Below is a small trained network, with its code and all its weights. Each question gives an input and a target symbol and asks what happens when units are switched off, that is, made to give their printed mean instead of their output.

import numpy as np


def w(rows, s, z=0):
    codes = np.array(rows[::2]) - 128.0
    scale = np.full(codes.shape[1], s)
    scale[-1] = z or s
    return codes * scale


def f(y):
    return np.maximum(y, 0)


def softmax(a):
    e = np.exp(a - a.max(-1, keepdims=True))
    return e / e.sum(-1, keepdims=True)


def log_softmax(a):
    a = a - a.max(-1, keepdims=True)
    return a - np.log(np.exp(a).sum(-1, keepdims=True))


def net(x, mask):
    ids = ['ΓΔΘΛΠΣβεζηξτφψ'.index(c) for c in x.split()]
    T = len(ids)
    res = E[ids] + P[:T]
    u = 0
    for l in range(2):
        r = res
        for j in range(2):
            rows = slice(4 * j, 4 * j + 4)
            q, k, v = (r @ M[l][rows].T for M in (Q, K, V))
            z = softmax(np.where(np.tri(T) > 0, q @ k.T / 4**0.5, -1e9)) @ v
            o = O[l][rows]
            res = res + np.where(mask[u + j], z, o[:, -1]) @ o[:, :-1]
        u += 2
        y = f(res @ A[l][:, :-1].T + A[l][:, -1])
        res = res + np.where(mask[u : u + 8], y, B[l][:, -1]) @ B[l][:, :-1]
        u += 8
    return log_softmax(res[-1] @ U[:, :-1].T + U[:, -1])


Q, K, V, O, A, B = {}, {}, {}, {}, {}, {}
E = w([
[215,212,131,100,99,112,82,105,184,82],'Γ',
[145,155,141,102,114,111,53,101,116,113],'Δ',
[182,150,125,93,117,79,68,127,108,161],'Θ',
[176,116,114,107,104,76,105,181,92,85],'Λ',
[174,136,76,122,122,72,143,129,65,114],'Π',
[204,108,132,183,158,83,115,145,80,136],'Σ',
[166,135,135,199,102,97,94,223,116,131],'β',
[166,95,155,2,63,174,230,126,212,220],'ε',
[157,174,139,164,111,102,195,168,94,153],'ζ',
[79,149,165,138,73,86,146,186,142,134],'η',
[95,96,191,135,127,60,167,119,114,155],'ξ',
[98,156,194,152,148,110,150,134,119,178],'τ',
[79,169,177,139,143,137,176,97,102,122],'φ',
[113,125,253,157,125,139,174,130,125,84],'ψ',
],0.014)
P = w([
[210,184,130,99,164,60,86,91,183,88],'0',
[174,158,160,106,147,87,115,120,122,106],'1',
[140,127,160,104,142,109,141,142,91,127],'2',
[129,108,172,145,84,153,160,127,71,153],'3',
[133,99,188,164,45,173,173,109,63,161],'4',
[131,79,184,185,4,197,189,91,67,185],'5',
],0.011)
Q[0] = w([
[117,96,167,133,146,81,113,163,45,129],'L0H1',
[132,118,125,181,108,111,127,141,41,174],'L0H1',
[197,117,226,142,69,113,144,104,81,116],'L0H1',
[187,144,48,160,46,215,178,138,155,131],'L0H1',
[3,72,104,125,230,113,110,74,167,128],'L0H2',
[62,174,213,93,165,112,183,122,146,133],'L0H2',
[54,110,64,181,140,208,80,114,222,114],'L0H2',
[164,116,182,112,91,123,125,82,96,96],'L0H2',
],0.043)
K[0] = w([
[95,160,163,233,92,139,160,119,115,116],'L0H1',
[130,182,139,225,55,170,162,199,98,94],'L0H1',
[32,95,181,182,117,206,204,133,93,205],'L0H1',
[190,30,106,59,1,126,160,155,139,161],'L0H1',
[105,133,121,201,163,56,31,107,86,49],'L0H2',
[84,140,102,161,154,135,150,68,49,162],'L0H2',
[199,144,84,104,166,125,7,142,102,69],'L0H2',
[66,109,157,135,75,171,146,100,60,145],'L0H2',
],0.038)
V[0] = w([
[113,119,141,101,121,111,115,120,129,114],'L0H1',
[117,145,122,165,177,86,152,193,110,138],'L0H1',
[146,78,142,101,105,124,63,77,125,144],'L0H1',
[82,87,141,140,178,64,99,171,82,171],'L0H1',
[59,179,187,96,126,93,187,136,122,161],'L0H2',
[49,200,163,254,110,56,82,77,40,119],'L0H2',
[120,127,122,129,126,143,121,128,128,128],'L0H2',
[66,188,164,200,142,78,210,140,171,132],'L0H2',
],0.0058)
O[0] = w([
[145,144,122,145,119,113,115,127,108,123,133],'L0H1',
[99,140,142,100,154,111,148,172,111,150,145],'L0H1',
[162,141,128,125,121,144,92,105,97,114,128],'L0H1',
[95,134,161,114,152,94,124,169,69,123,136],'L0H1',
[88,121,123,125,138,104,192,166,183,177,254],'L0H2',
[109,164,168,135,206,2,120,194,68,102,228],'L0H2',
[124,129,137,119,122,138,137,118,136,132,103],'L0H2',
[108,142,149,68,96,101,205,158,141,204,201],'L0H2',
],0.0046,0.0037)
A[0] = w([
[14,101,60,132,214,160,80,172,224,122,60],'L0N1',
[23,92,51,146,210,187,81,186,179,96,44],'L0N2',
[39,74,1,141,199,148,133,177,182,136,61],'L0N3',
[35,105,39,140,220,160,96,132,222,106,15],'L0N4',
[40,88,66,150,197,178,74,144,203,87,2],'L0N5',
[28,85,25,142,189,161,93,198,153,117,8],'L0N6',
[9,98,36,163,184,176,92,180,189,59,29],'L0N7',
[59,94,84,149,182,163,100,160,148,70,53],'L0N8',
],0.036,0.0059)
B[0] = w([
[146,200,171,110,95,110,167,105,141,172,128],'L0N1',
[143,110,188,166,85,155,115,167,41,103,128],'L0N2',
[123,218,159,105,155,94,146,91,132,121,128],'L0N3',
[201,160,123,98,54,154,96,137,127,98,128],'L0N4',
[65,151,104,103,97,58,110,92,176,22,128],'L0N5',
[63,143,106,78,153,144,171,116,152,139,128],'L0N6',
[109,184,207,169,115,141,100,202,170,115,128],'L0N7',
[64,121,19,91,237,155,118,157,117,253,128],'L0N8',
],0.024)
Q[1] = w([
[206,46,137,191,115,218,64,55,67,184],'L1H1',
[89,91,73,126,224,158,136,156,246,223],'L1H1',
[137,97,42,151,4,208,78,85,156,131],'L1H1',
[141,146,25,74,238,158,33,100,56,37],'L1H1',
[196,66,90,173,45,187,45,89,73,116],'L1H2',
[142,165,219,196,41,114,171,109,73,152],'L1H2',
[124,167,130,134,206,113,97,134,51,170],'L1H2',
[115,121,91,190,74,234,152,35,155,198],'L1H2',
],0.029)
K[1] = w([
[163,97,42,161,48,143,105,186,70,124],'L1H1',
[146,186,74,35,112,192,67,40,193,92],'L1H1',
[158,85,73,133,83,131,97,112,32,200],'L1H1',
[253,173,29,118,162,55,83,138,142,98],'L1H1',
[157,74,40,135,89,100,86,187,50,173],'L1H2',
[36,110,180,162,164,186,201,153,5,131],'L1H2',
[138,165,150,109,126,115,115,178,139,100],'L1H2',
[120,99,137,109,20,187,78,106,101,169],'L1H2',
],0.034)
V[1] = w([
[210,118,70,132,227,121,183,79,74,203],'L1H1',
[141,245,101,176,145,192,78,201,119,184],'L1H1',
[229,71,198,190,200,219,197,181,134,69],'L1H1',
[119,64,201,205,193,132,82,114,184,204],'L1H1',
[195,13,124,80,92,51,41,189,141,147],'L1H2',
[169,109,51,143,61,84,250,176,136,15],'L1H2',
[216,185,138,193,174,129,132,215,199,238],'L1H2',
[159,56,46,163,198,52,199,35,89,164],'L1H2',
],0.015)
O[1] = w([
[196,118,207,162,199,210,162,118,97,155,167],'L1H1',
[145,102,33,226,112,128,114,89,70,182,85],'L1H1',
[203,119,112,118,166,72,180,51,56,12,162],'L1H1',
[47,85,188,200,149,82,177,89,163,115,140],'L1H1',
[98,24,151,107,1,134,156,107,99,56,106],'L1H2',
[162,161,45,89,101,139,148,233,89,60,129],'L1H2',
[95,181,132,187,86,89,233,75,119,171,254],'L1H2',
[81,109,181,153,173,222,177,220,103,122,131],'L1H2',
],0.0086,0.0075)
A[1] = w([
[49,37,13,111,203,186,153,104,221,127,51],'L1N1',
[101,68,26,97,207,176,129,92,158,131,20],'L1N2',
[86,90,104,141,163,160,21,62,200,49,2],'L1N3',
[106,112,82,146,173,195,107,199,127,104,14],'L1N4',
[121,132,127,127,176,144,123,154,169,153,126],'L1N5',
[109,85,44,75,156,172,188,118,206,134,54],'L1N6',
[142,180,73,212,126,237,86,69,250,16,40],'L1N7',
[112,144,90,139,195,97,114,157,160,123,101],'L1N8',
],0.015,0.0076)
B[1] = w([
[213,144,172,72,128,148,173,104,179,124,129],'L1N1',
[95,147,181,93,125,144,73,143,139,140,130],'L1N2',
[154,252,169,123,144,112,94,148,33,97,154],'L1N3',
[2,191,110,195,146,155,189,25,212,96,164],'L1N4',
[131,6,77,177,138,140,95,172,73,131,254],'L1N5',
[185,100,78,187,187,102,145,132,236,162,146],'L1N6',
[7,44,74,27,214,109,182,104,33,237,172],'L1N7',
[143,92,92,99,141,137,95,88,174,105,254],'L1N8',
],0.0087,0.0092)
U = w([
[111,94,134,84,144,122,164,122,109,159,88],'Γ',
[127,164,161,113,143,132,70,117,66,131,105],'Δ',
[164,66,196,145,61,197,45,44,133,164,185],'Θ',
[150,73,136,84,93,145,103,172,114,69,133],'Λ',
[105,151,135,122,128,176,136,136,141,93,172],'Π',
[172,79,198,162,158,155,172,129,69,81,68],'Σ',
[100,66,93,209,94,69,126,130,88,88,68],'β',
[194,91,155,83,140,148,174,115,176,164,108],'ε',
[204,198,133,153,134,123,173,198,77,175,103],'ζ',
[91,148,111,124,87,71,115,218,174,157,145],'η',
[90,99,232,78,138,99,162,254,142,132,114],'ξ',
[105,153,195,182,161,62,152,114,153,200,110],'τ',
[153,87,128,149,205,123,72,197,147,131,255],'φ',
[131,148,164,103,199,18,130,120,145,59,85],'ψ',
],0.0051,0.0093)

Each question gives the input, a string of symbols that net reads in full, and the target symbol t.
The units are the heads (4 rows each of Q, K, V and O) and the neurons (one row each of A and B). Each row of codes is followed by its name. A weight is (code - 128) times the scale printed after its matrix; where a second scale follows, it is the last column's (O, A, B and U).
mask holds one flag per unit, layer by layer, with each layer's heads first. A switched-off unit (its flag False) gives its mean, the last column of its rows in O or B, instead of its output. The means were averaged over made-up inputs and are rounded, as every weight is.
A unit's drop is (log p(t) with every unit on - log p(t) with that unit switched off) / (log p(t) with every unit on - log p(t) with every unit switched off).
The circuit of an input: a set's keep is (log p(t) with only the set's units on - log p(t) with every unit switched off) / (log p(t) with every unit on - log p(t) with every unit switched off). Starting from the 12 units with the biggest drops (on a tie, the unit counted first), units are removed one at a time, each time the one whose removal leaves the highest keep (on an exact tie, the one counted first), for as long as the keep stays at least 0.8.
units of the circuit, in order: the units of the circuit, biggest drop first
unit that matters most: the unit with the biggest drop
top k neurons: the k neurons with the biggest drops, biggest first
which heads matter: for each layer, one digit per head in row order, 1 if its drop is at least 0.15 and else 0, layers parted by /
input Δ τ Θ η, target τ: unit that matters most -> L1H2
input ε τ Λ Π, target Π: units of the circuit, in order -> (L0H2, L1N4, L1H2)
input Γ Θ Θ, target Θ: which heads matter -> 01 / 01
input Θ Γ Γ, target Θ: units of the circuit, in order -> (L1H2, L0H2)
input Θ Λ Θ η Λ, target η: which heads matter -> 00 / 10
input φ Θ Λ Θ, target Λ: which heads matter -> 00 / 01
input ζ φ Θ ζ β Δ, target ζ: units of the circuit, in order -> (L0H2, L1H2)
input ζ Γ Θ, target ζ: units of the circuit, in order -> (L1H2, L1H1)
input Θ φ ψ ζ Δ, target ψ: units of the circuit, in order -> (L0H2, L0H1, L1H1)
input Γ Σ Θ Θ, target Σ: which heads matter -> 00 / 11
input ψ Θ Γ, target ψ: which heads matter -> 00 / 10
input Δ Π Δ, target Π: units of the circuit, in order -> (L1H2, L1N4, L1H1)
input Θ φ Π β β, target β: which heads matter -> 00 / 11
input ζ φ β, target φ: top 2 neurons -> (L1N5, L1N8)
input τ ξ Θ Γ φ τ, target φ: units of the circuit, in order -> (L1H2)
input φ Θ Δ τ β Δ, target τ: units of the circuit, in order -> (L0H2, L1H2)
input Θ Σ Γ, target Σ: units of the circuit, in order -> (L1H1, L1H2)
input Θ ξ Θ ε ψ τ, target τ: which heads matter -> 01 / 11
input τ η ξ Γ φ Σ, target φ: units of the circuit, in order -> (L1H2, L1N5)
input Π Θ τ Θ Θ, target τ: units of the circuit, in order -> (L1H2, L1H1)
input φ ψ Γ Σ Λ Σ, target Σ: which heads matter -> 00 / 10
input Δ Θ Σ ε Γ, target Γ: which heads matter -> 01 / 00
input φ η Θ τ Π ζ, target τ: units of the circuit, in order -> (L0H2, L0H1, L1H2)
input τ φ Θ, target φ: units of the circuit, in order -> (L0H2, L1H2, L1N5)
input τ Σ ε, target ε: units of the circuit, in order -> (L1N6, L0H2)
input Σ Θ ξ Θ, target ξ: unit that matters most -> L1H1
input ψ Δ Δ φ φ β, target φ: unit that matters most -> L1H2
input φ Γ φ ζ, target φ: units of the circuit, in order -> (L1H2, L1N5)
input ψ η Δ, target ψ: which heads matter -> 00 / 10
